Here is a tiny trained network, its code and every weight. The questions are about switching its units off for an input and a class, where a switched-off unit gives its printed mean instead of its output.

import numpy as np


def w(rows, s, z=0):
    codes = np.array(rows[::2]) - 128.0
    scale = np.full(codes.shape[1], s)
    scale[-1] = z or s
    return codes * scale


def norm(h):
    return h / np.sqrt((h * h).mean(-1, keepdims=True) + 1e-5)


def f(y):
    return np.maximum(y, 0)


def log_softmax(a):
    a = a - a.max(-1, keepdims=True)
    return a - np.log(np.exp(a).sum(-1, keepdims=True))


def net(x, mask):
    res = np.array(x, float).reshape(1, 5) / 4 @ E
    u = 0
    for l in range(3):
        y = f(norm(res) @ A[l][:, :-1].T + A[l][:, -1])
        res = res + np.where(mask[u : u + 3], y, B[l][:, -1]) @ B[l][:, :-1]
        u += 3
    return log_softmax(norm(res)[-1] @ U[:, :-1].T + U[:, -1])


A, B = {}, {}
E = w([
[84,80,46],'x0',
[254,82,111],'x1',
[128,128,129],'x2',
[167,137,223],'x3',
[130,128,127],'x4',
],0.0075)
A[0] = w([
[7,62,113,7],'0.n1',
[147,205,68,1],'0.n2',
[98,225,80,127],'0.n3',
],0.012,0.0024)
B[0] = w([
[92,44,157,253],'0.n1',
[202,161,161,152],'0.n2',
[168,3,150,217],'0.n3',
],0.014,0.0045)
A[1] = w([
[255,168,109,37],'1.n1',
[169,84,197,253],'1.n2',
[234,119,147,74],'1.n3',
],0.013,0.0024)
B[1] = w([
[73,35,115,211],'1.n1',
[11,124,136,254],'1.n2',
[116,55,117,218],'1.n3',
],0.012,0.0096)
A[2] = w([
[207,74,201,128],'2.n1',
[144,112,248,255],'2.n2',
[146,95,2,251],'2.n3',
],0.022,0.00071)
B[2] = w([
[9,75,196,163],'2.n1',
[244,250,173,233],'2.n2',
[243,249,64,254],'2.n3',
],0.014,0.0075)
U = w([
[117,104,199,6],'0',
[123,72,3,238],'1',
[209,241,104,174],'2',
],0.014,0.0016)

Each question gives the input, the list of numbers given to net, and the class t.
The units are the neurons (one row each of A and B). Each row of codes is followed by its name. A weight is (code - 128) times the scale printed after its matrix; where a second scale follows, it is the last column's (A, B and U).
mask holds one flag per neuron, layer by layer. A switched-off neuron (its flag False) gives its mean, the last column of its row in B, instead of its output. The means were averaged over made-up inputs and are rounded, as every weight is.
A unit's drop is (log p(t) with every unit on - log p(t) with that unit switched off) / (log p(t) with every unit on - log p(t) with every unit switched off).
The circuit of an input: a set's keep is (log p(t) with only the set's units on - log p(t) with every unit switched off) / (log p(t) with every unit on - log p(t) with every unit switched off). Starting from all 9 units, units are removed one at a time, each time the one whose removal leaves the highest keep (on an exact tie, the one counted first), for as long as the keep stays at least 0.8.
units of the circuit, in order: the units of the circuit, biggest drop first
k most important neurons: the k neurons with the biggest drops, biggest first
top k neurons in layer l: the k neurons of layer l with the biggest drops, biggest first
drop of u: that unit's drop, to one decimal
input [5,-4,7,1,6], class 0: units of the circuit, in order => (0.n1 1.n1)
input [1,2,2,2,4], class 1: 2 most important neurons => (0.n1 0.n3)
input [-2,-5,7,4,-6], class 2: units of the circuit, in order => (2.n2)
input [0,-6,-5,-6,1], class 0: units of the circuit, in order => (0.n1 2.n3)
input [-8,1,-2,-2,1], class 1: 2 most important neurons => (2.n3 1.n1)
input [-1,-7,-3,-8,-5], class 0: 3 most important neurons => (0.n1 2.n3 0.n3)
input [1,1,-7,-5,6], class 2: top 2 neurons in layer 1 => (1.n1 1.n3)
input [8,-5,8,4,8], class 0: 3 most important neurons => (0.n1 1.n1 1.n3)
input [0,-7,2,-5,-6], class 0: top 2 neurons in layer 1 => (1.n1 1.n3)
input [7,-4,6,1,7], class 0: 4 most important neurons => (0.n1 2.n3 1.n1 1.n3)
input [-1,-3,-2,-7,-3], class 0: 2 most important neurons => (0.n1 0.n3)
input [5,2,-5,0,8], class 2: 2 most important neurons => (2.n3 1.n2)
input [5,2,3,0,6], class 2: drop of 1.n2 => 0.2
input [-4,8,6,-2,-2], class 1: drop of 0.n3 => 0.1
input [3,3,-3,-3,-8], class 2: drop of 1.n2 => 0.0
input [2,4,-2,8,-5], class 1: most important neuron => (0.n1)
input [3,4,-2,-8,5], class 2: drop of 2.n3 => 0.3
